Below is a small trained network, with its code and all its weights. Each question gives an input and a class and asks what happens when units are switched off, that is, made to give their printed mean instead of their output.

import numpy as np


def w(rows, s, z=0):
    codes = np.array(rows[::2]) - 128.0
    scale = np.full(codes.shape[1], s)
    scale[-1] = z or s
    return codes * scale


def f(y):
    return np.maximum(y, 0)


def log_softmax(a):
    a = a - a.max(-1, keepdims=True)
    return a - np.log(np.exp(a).sum(-1, keepdims=True))


def net(x, mask):
    res = np.array(x, float).reshape(1, 8) / 4 @ E
    y = f(res @ A[0][:, :-1].T + A[0][:, -1])
    res = res + np.where(mask, y, B[0][:, -1]) @ B[0][:, :-1]
    return log_softmax(res[-1] @ U[:, :-1].T + U[:, -1])


A, B = {}, {}
E = w([
[141,157,21,187,58],'x0',
[128,126,126,126,126],'x1',
[242,214,203,146,85],'x2',
[158,195,72,152,255],'x3',
[190,23,143,220,151],'x4',
[126,129,126,124,127],'x5',
[206,80,70,27,128],'x6',
[129,128,127,131,127],'x7',
],0.007)
A[0] = w([
[131,120,209,94,171,78],'n1',
[42,87,85,84,150,74],'n2',
[139,156,97,136,194,41],'n3',
[113,169,76,195,61,107],'n4',
[74,200,102,80,140,88],'n5',
[141,162,88,144,212,36],'n6',
[199,114,92,13,128,52],'n7',
[161,168,89,155,202,88],'n8',
[125,111,185,91,170,60],'n9',
[189,176,168,124,102,11],'n10',
[123,96,213,89,188,75],'n11',
[87,53,163,108,38,56],'n12',
[56,210,166,207,136,153],'n13',
[167,184,156,153,98,80],'n14',
[58,75,79,119,149,34],'n15',
[126,101,210,85,200,73],'n16',
[162,125,111,100,131,227],'n17',
[164,58,123,213,173,102],'n18',
[137,184,126,167,212,80],'n19',
[214,77,74,24,134,36],'n20',
[203,173,161,119,100,47],'n21',
[111,69,151,112,53,34],'n22',
[143,150,86,149,208,61],'n23',
[168,113,106,74,119,66],'n24',
[149,150,78,132,208,83],'n25',
[139,130,64,170,69,34],'n26',
[207,172,184,122,89,2],'n27',
[61,91,106,105,117,125],'n28',
[157,55,110,188,153,60],'n29',
[207,164,153,101,84,86],'n30',
[109,103,255,53,171,154],'n31',
[148,135,62,173,63,149],'n32',
[118,95,155,118,66,30],'n33',
[158,144,79,157,231,67],'n34',
[88,199,110,65,122,37],'n35',
[93,235,124,67,118,91],'n36',
[55,47,69,102,153,58],'n37',
[150,161,68,154,78,170],'n38',
[132,79,155,140,28,79],'n39',
[202,105,68,34,131,211],'n40',
[168,63,137,193,154,8],'n41',
[81,181,104,64,135,98],'n42',
[65,90,86,114,156,26],'n43',
[83,152,193,169,152,106],'n44',
[63,88,106,111,162,57],'n45',
[54,51,83,112,147,80],'n46',
[162,65,126,176,182,121],'n47',
[58,206,111,32,116,112],'n48',
],0.0082,0.0075)
B[0] = w([
[139,143,45,127,123,160],'n1',
[180,178,150,173,150,177],'n2',
[96,226,156,68,54,141],'n3',
[125,112,60,95,153,177],'n4',
[177,67,151,122,93,169],'n5',
[101,194,156,84,69,150],'n6',
[72,108,116,196,76,179],'n7',
[77,169,177,71,73,169],'n8',
[128,142,68,113,116,145],'n9',
[184,185,144,195,155,147],'n10',
[165,150,2,105,88,166],'n11',
[69,202,176,64,60,177],'n12',
[51,54,115,210,123,214],'n13',
[135,163,124,171,173,161],'n14',
[202,204,135,184,152,157],'n15',
[148,141,20,97,113,167],'n16',
[89,106,148,124,186,223],'n17',
[191,50,165,89,70,188],'n18',
[90,144,148,107,66,166],'n19',
[21,115,128,255,56,185],'n20',
[179,199,151,221,197,159],'n21',
[87,218,165,75,47,153],'n22',
[95,192,164,81,61,155],'n23',
[95,112,128,190,88,147],'n24',
[88,167,163,80,63,165],'n25',
[159,145,53,86,130,146],'n26',
[191,212,139,189,155,156],'n27',
[160,163,150,158,171,178],'n28',
[175,92,159,114,86,161],'n29',
[154,185,145,193,185,174],'n30',
[130,132,24,96,158,225],'n31',
[140,126,61,58,185,195],'n32',
[85,217,159,81,29,140],'n33',
[92,178,159,77,52,170],'n34',
[216,51,168,106,44,153],'n35',
[214,38,169,124,91,183],'n36',
[193,199,148,188,170,182],'n37',
[133,106,74,71,184,199],'n38',
[90,182,157,65,109,173],'n39',
[21,74,147,200,159,254],'n40',
[206,86,162,137,57,146],'n41',
[177,69,148,124,88,170],'n42',
[201,215,139,203,168,147],'n43',
[75,82,66,183,123,167],'n44',
[189,188,123,182,149,153],'n45',
[211,211,167,180,180,183],'n46',
[161,84,147,107,109,183],'n47',
[193,48,164,124,94,201],'n48',
],0.0067,0.0082)
U = w([
[182,213,162,202,158,82],'0',
[64,198,183,57,50,89],'1',
[106,101,141,121,147,254],'2',
[195,33,170,119,83,74],'3',
[26,88,107,224,106,63],'4',
[136,135,3,78,145,90],'5',
[101,112,157,118,165,224],'6',
],0.011,0.014)

Each question gives the input, the list of numbers given to net, and the class t.
The units are the neurons (one row each of A and B). Each row of codes is followed by its name. A weight is (code - 128) times the scale printed after its matrix; where a second scale follows, it is the last column's (A, B and U).
mask holds one flag per neuron, in row order. A switched-off neuron (its flag False) gives its mean, the last column of its row in B, instead of its output. The means were averaged over made-up inputs and are rounded, as every weight is.
A unit's drop is (log p(t) with every unit on - log p(t) with that unit switched off) / (log p(t) with every unit on - log p(t) with every unit switched off).
The circuit of an input: a set's keep is (log p(t) with only the set's units on - log p(t) with every unit switched off) / (log p(t) with every unit on - log p(t) with every unit switched off). Starting from the 12 units with the biggest drops (on a tie, the unit counted first), units are removed one at a time, each time the one whose removal leaves the highest keep (on an exact tie, the one counted first), for as long as the keep stays at least 0.8.
circuit, biggest first: the units of the circuit, biggest drop first
unit that matters most: the unit with the biggest drop
k most important neurons: the k neurons with the biggest drops, biggest first
drop when u is switched off: that unit's drop, to one decimal
input [0,-2,4,0,1,1,-5,7], class 4: 3 most important neurons	n13, n44, n46
input [7,1,4,-4,-6,-3,7,8], class 4: unit that matters most	n40
input [-7,-6,-6,4,-1,3,7,-7], class 4: 2 most important neurons	n20, n40
input [-2,7,-7,6,1,4,8,-2], class 4: 3 most important neurons	n40, n20, n7
input [-3,3,7,-4,-8,-3,-3,1], class 3: circuit, biggest first	n36, n48
input [8,6,7,0,5,4,-3,8], class 5: 3 most important neurons	n32, n4, n38
input [-8,8,-7,-3,0,-1,-3,-3], class 5: circuit, biggest first	n31, n11
input [0,-2,-5,-8,7,6,3,-6], class 1: circuit, biggest first	n12, n22
input [-7,-3,1,6,-7,-6,-5,-8], class 3: circuit, biggest first	n36, n48, n35
input [3,-3,7,-7,-1,2,1,-3], class 0: circuit, biggest first	n30, n21
input [8,-5,4,2,6,-4,-6,-4], class 5: circuit, biggest first	n32, n4, n38
input [6,6,-6,-5,5,-5,3,-4], class 0: circuit, biggest first	n46, n37, n15
input [-7,-3,4,4,-6,6,3,8], class 5: 2 most important neurons	n31, n16
input [5,7,-7,-4,8,5,2,-1], class 3: most important neuron	n18
input [7,-7,8,0,-8,0,7,5], class 0: 2 most important neurons	n30, n21
input [6,2,1,6,-2,-1,-6,7], class 1: 2 most important neurons	n8, n40
input [7,3,-4,0,0,-3,7,0], class 4: 2 most important neurons	n40, n20
input [-5,-5,3,-4,-5,4,-6,-6], class 4: 2 most important neurons	n13, n44
input [-8,5,3,1,-5,-6,6,-2], class 5: drop when n1 is switched off	0.2
input [8,-6,-2,5,6,-6,8,1], class 4: circuit, biggest first	n20
input [-8,-5,-5,-5,3,-3,2,-7], class 5: drop when n31 is switched off	0.2
